Below are the code and all the weights of a small trained network. Each question names an input and a target symbol and asks about switching units off, where a switched-off unit gives its printed mean instead of its output.

import numpy as np


def w(rows, s, z=0):
    codes = np.array(rows[::2]) - 128.0
    scale = np.full(codes.shape[1], s)
    scale[-1] = z or s
    return codes * scale


def norm(h):
    return h / np.sqrt((h * h).mean(-1, keepdims=True) + 1e-5)


def f(y):
    return np.maximum(y, 0)


def softmax(a):
    e = np.exp(a - a.max(-1, keepdims=True))
    return e / e.sum(-1, keepdims=True)


def log_softmax(a):
    a = a - a.max(-1, keepdims=True)
    return a - np.log(np.exp(a).sum(-1, keepdims=True))


def net(x, mask):
    ids = ['ΔΛβγεζηθμξστφψ'.index(c) for c in x.split()]
    T = len(ids)
    res = E[ids] + P[:T]
    u = 0
    for l in range(2):
        q, k, v = (norm(res) @ M[l].T for M in (Q, K, V))
        z = softmax(np.where(np.tri(T) > 0, q @ k.T / 4**0.5, -1e9)) @ v
        res = res + np.where(mask[u], z, O[l][:, -1]) @ O[l][:, :-1]
        u += 1
        y = f(norm(res) @ A[l][:, :-1].T + A[l][:, -1])
        res = res + np.where(mask[u : u + 12], y, B[l][:, -1]) @ B[l][:, :-1]
        u += 12
    return log_softmax(norm(res)[-1] @ U[:, :-1].T + U[:, -1])


Q, K, V, O, A, B = {}, {}, {}, {}, {}, {}
E = w([
[147,178,168,101,150,117,189,149,211,79],'Δ',
[149,196,136,76,100,135,83,130,154,62],'Λ',
[151,119,100,154,114,136,159,78,113,34],'β',
[139,136,189,146,53,162,179,109,76,174],'γ',
[115,137,251,117,111,165,155,140,171,92],'ε',
[84,82,120,116,153,128,81,134,103,141],'ζ',
[105,109,84,125,176,134,114,145,88,170],'η',
[77,90,205,158,150,146,239,139,156,120],'θ',
[142,87,129,130,172,138,71,146,116,149],'μ',
[97,58,92,107,191,121,136,121,136,157],'ξ',
[87,241,127,102,117,138,175,155,91,93],'σ',
[176,193,247,122,149,137,151,175,166,131],'τ',
[94,70,112,99,169,122,88,121,136,125],'φ',
[182,119,161,116,45,154,75,67,95,84],'ψ',
],0.011)
P = w([
[75,241,61,254,48,154,78,108,248,166],'0',
[137,119,80,215,59,180,129,189,174,95],'1',
[141,153,198,182,152,134,149,57,88,87],'2',
[125,141,105,66,134,233,176,120,138,109],'3',
[158,129,128,56,116,84,160,199,90,99],'4',
[152,185,155,78,186,194,120,104,81,119],'5',
],0.0058)
Q[0] = w([
[123,167,123,143,168,65,75,61,141,168],'0.h0',
[112,142,154,123,207,147,134,9,75,115],'0.h0',
[163,121,45,186,98,212,111,73,152,52],'0.h0',
[122,109,80,2,187,150,95,172,92,161],'0.h0',
],0.0091)
K[0] = w([
[149,102,72,23,126,66,98,235,135,141],'0.h0',
[143,84,153,124,61,53,171,199,95,103],'0.h0',
[152,144,108,207,115,2,82,83,106,93],'0.h0',
[158,134,145,47,174,128,150,99,77,90],'0.h0',
],0.0091)
V[0] = w([
[203,137,124,122,254,114,105,175,238,136],'0.h0',
[54,98,95,144,156,72,242,89,219,95],'0.h0',
[87,153,109,166,186,106,205,178,9,215],'0.h0',
[195,87,217,182,45,100,208,182,149,189],'0.h0',
],0.005)
O[0] = w([
[152,147,119,99,81,238,186,89,119,120,4],'0.h0',
[148,128,175,114,78,169,43,82,52,190,160],'0.h0',
[87,78,72,198,38,58,133,100,121,109,132],'0.h0',
[180,94,103,75,64,99,120,254,148,147,58],'0.h0',
],0.0071,0.0021)
A[0] = w([
[182,112,155,58,99,134,139,178,152,181,85],'0.n0',
[122,134,104,148,112,103,189,188,137,65,163],'0.n1',
[136,120,91,144,91,65,145,165,139,188,34],'0.n2',
[154,195,139,63,160,129,138,116,168,27,82],'0.n3',
[165,191,116,109,1,133,111,84,133,107,70],'0.n4',
[123,127,94,146,164,82,85,193,158,99,102],'0.n5',
[117,191,131,115,75,141,187,134,182,89,253],'0.n6',
[167,167,121,135,85,204,161,65,87,122,153],'0.n7',
[124,110,60,87,155,158,164,133,102,132,116],'0.n8',
[145,160,67,158,151,102,141,159,99,206,108],'0.n9',
[119,38,132,121,146,82,101,155,122,190,112],'0.n10',
[78,81,135,167,203,143,222,135,163,98,106],'0.n11',
],0.0076,0.0037)
B[0] = w([
[55,88,50,166,166,148,123,148,156,62,203],'0.n0',
[167,156,192,104,115,144,206,36,163,127,194],'0.n1',
[133,74,173,73,164,200,72,77,102,73,161],'0.n2',
[146,83,65,104,95,168,154,187,12,120,211],'0.n3',
[181,208,187,180,86,33,137,174,214,102,180],'0.n4',
[144,138,182,68,156,35,151,76,164,156,177],'0.n5',
[128,218,194,192,79,65,182,108,139,89,236],'0.n6',
[129,104,135,61,100,72,156,98,254,125,225],'0.n7',
[159,122,248,204,140,112,82,140,127,94,174],'0.n8',
[73,68,149,82,130,164,108,123,146,128,169],'0.n9',
[125,80,95,100,163,204,146,138,101,173,201],'0.n10',
[232,227,120,157,115,74,50,138,156,148,254],'0.n11',
],0.0061,0.0048)
Q[1] = w([
[133,173,133,226,157,127,117,138,106,66],'1.h0',
[82,142,124,118,54,152,197,158,215,105],'1.h0',
[51,116,77,119,123,141,100,3,109,123],'1.h0',
[199,164,99,73,129,251,155,169,63,39],'1.h0',
],0.0057)
K[1] = w([
[151,167,153,214,178,142,115,132,90,91],'1.h0',
[59,104,133,196,99,200,118,174,177,199],'1.h0',
[142,113,98,107,100,128,89,2,95,155],'1.h0',
[133,209,164,96,102,252,160,162,131,75],'1.h0',
],0.0067)
V[1] = w([
[111,184,97,138,128,128,149,180,148,174],'1.h0',
[254,108,76,120,66,135,117,96,210,102],'1.h0',
[151,137,116,143,91,55,140,130,73,101],'1.h0',
[41,194,137,106,95,151,80,154,121,157],'1.h0',
],0.0042)
O[1] = w([
[149,105,178,172,89,136,92,114,105,115,96],'1.h0',
[33,117,177,125,117,169,147,115,77,187,254],'1.h0',
[120,134,129,212,84,203,96,146,177,171,78],'1.h0',
[254,122,213,131,157,72,96,156,110,135,233],'1.h0',
],0.0057,0.00071)
A[1] = w([
[94,54,65,144,97,93,90,88,127,200,100],'1.n0',
[102,89,89,87,70,199,184,89,133,144,64],'1.n1',
[65,119,92,98,171,156,91,131,78,120,97],'1.n2',
[179,197,155,153,100,53,133,77,142,71,189],'1.n3',
[104,109,159,140,54,149,207,161,121,24,137],'1.n4',
[158,242,139,148,155,173,100,85,154,88,115],'1.n5',
[70,130,118,179,154,111,37,125,128,159,70],'1.n6',
[162,182,138,149,154,84,131,162,176,50,128],'1.n7',
[155,146,204,87,172,146,134,166,141,135,175],'1.n8',
[184,254,163,126,41,83,206,127,186,94,111],'1.n9',
[151,60,153,79,99,204,183,146,96,68,48],'1.n10',
[74,104,28,252,19,145,135,77,133,107,2],'1.n11',
],0.008,0.0039)
B[1] = w([
[228,136,129,126,110,145,163,135,98,84,161],'1.n0',
[148,150,164,112,96,65,89,131,48,186,138],'1.n1',
[143,142,164,170,113,155,157,130,180,142,152],'1.n2',
[82,99,165,156,110,137,117,178,178,135,246],'1.n3',
[143,175,180,179,159,93,233,103,91,77,192],'1.n4',
[129,100,121,119,132,111,100,133,107,69,208],'1.n5',
[111,131,131,148,168,81,147,128,105,171,178],'1.n6',
[118,144,159,154,92,118,102,120,124,194,202],'1.n7',
[127,162,67,128,61,142,158,111,150,120,180],'1.n8',
[172,93,239,142,16,152,189,164,186,118,248],'1.n9',
[35,147,78,141,170,59,120,149,62,87,153],'1.n10',
[118,111,2,164,58,160,136,85,161,152,159],'1.n11',
],0.0097,0.012)
U = w([
[50,168,96,68,91,98,129,123,87,147,224],'Δ',
[179,199,101,134,153,172,93,139,116,69,202],'Λ',
[100,134,147,137,172,210,150,103,128,212,184],'β',
[128,25,103,54,161,91,150,132,169,128,177],'γ',
[49,103,75,133,160,182,134,223,166,101,7],'ε',
[100,105,146,183,182,58,56,132,144,145,115],'ζ',
[128,96,29,181,85,133,143,81,151,151,169],'η',
[154,47,121,135,112,166,95,181,35,143,83],'θ',
[157,112,185,152,65,134,176,152,189,121,147],'μ',
[158,114,154,79,101,99,112,23,92,185,73],'ξ',
[254,113,121,159,195,102,152,90,122,121,15],'σ',
[105,152,121,151,148,76,201,123,63,48,34],'τ',
[110,120,131,100,171,158,121,35,170,56,184],'φ',
[148,206,101,81,155,90,134,152,189,190,92],'ψ',
],0.0089,0.0019)

Each question gives the input, a string of symbols that net reads in full, and the target symbol t.
The units are the heads (4 rows each of Q, K, V and O) and the neurons (one row each of A and B). Each row of codes is followed by its name. A weight is (code - 128) times the scale printed after its matrix; where a second scale follows, it is the last column's (O, A, B and U).
mask holds one flag per unit, layer by layer, with each layer's heads first. A switched-off unit (its flag False) gives its mean, the last column of its rows in O or B, instead of its output. The means were averaged over made-up inputs and are rounded, as every weight is.
A unit's drop is (log p(t) with every unit on - log p(t) with that unit switched off) / (log p(t) with every unit on - log p(t) with every unit switched off).
The circuit of an input: a set's keep is (log p(t) with only the set's units on - log p(t) with every unit switched off) / (log p(t) with every unit on - log p(t) with every unit switched off). Starting from the 12 units with the biggest drops (on a tie, the unit counted first), units are removed one at a time, each time the one whose removal leaves the highest keep (on an exact tie, the one counted first), for as long as the keep stays at least 0.8.
circuit, biggest first: the units of the circuit, biggest drop first
top k neurons: the k neurons with the biggest drops, biggest first
top k neurons in layer l: the k neurons of layer l with the biggest drops, biggest first
drop of u: that unit's drop, to one decimal
input φ θ η β Λ Λ, target τ: circuit, biggest first => 0.n3; 1.n10
input θ ε η η η, target η: circuit, biggest first => 0.h0; 1.n11
input ψ η μ, target η: circuit, biggest first => 1.h0; 0.h0; 1.n11
input β ζ μ, target ζ: circuit, biggest first => 1.n9; 1.n4
input μ η φ, target η: circuit, biggest first => 0.h0; 1.n11; 1.h0
input ζ ζ Δ φ, target Δ: circuit, biggest first => 0.h0; 1.n10; 1.n9
input θ ε η, target ε: top neuron in layer 1 => 1.n9
input ζ θ ζ β ζ, target β: top 2 neurons => 1.n9; 1.n2
input ξ ξ φ η, target φ: top 2 neurons => 1.n9; 0.n6
input ε ζ τ θ γ γ, target τ: top 3 neurons => 0.n0; 0.n11; 0.n2
input θ γ τ ζ β θ, target τ: top 2 neurons => 0.n10; 0.n0
input ζ β η σ ξ η, target ξ: top 2 neurons in layer 0 => 0.n7; 0.n6
input ζ μ μ Λ η, target Λ: top 2 neurons => 1.n9; 0.n11
input ψ ζ τ ζ η, target ζ: top neuron => 1.n9
input γ η μ Λ ζ, target Λ: top 2 neurons in layer 1 => 1.n9; 1.n3
input η ψ ζ, target ψ: top 2 neurons in layer 1 => 1.n9; 1.n8
input η ε ζ γ ξ, target γ: top 2 neurons in layer 1 => 1.n9; 1.n4
input γ ζ Λ η ξ ζ, target ξ: top 2 neurons in layer 1 => 1.n9; 1.n1
input ε ζ μ ζ σ ζ, target σ: top 2 neurons in layer 1 => 1.n0; 1.n9
input ε Λ η γ η, target γ: top 2 neurons in layer 1 => 1.n9; 1.n4
input ζ θ ε ξ, target ε: top neuron => 1.n9
input η ζ γ ζ ξ, target ζ: top 2 neurons => 0.n11; 1.n9
input ζ η η ζ γ ζ, target γ: drop of 0.n5 => 0.1
input ζ θ η β ξ, target β: drop of 1.n2 => 0.1
input β φ θ φ, target θ: drop of 1.n0 => 0.1
input β Λ ε η ζ, target η: drop of 0.h0 => 0.7
input ζ η ζ η η, target η: top neuron in layer 0 => 0.n6
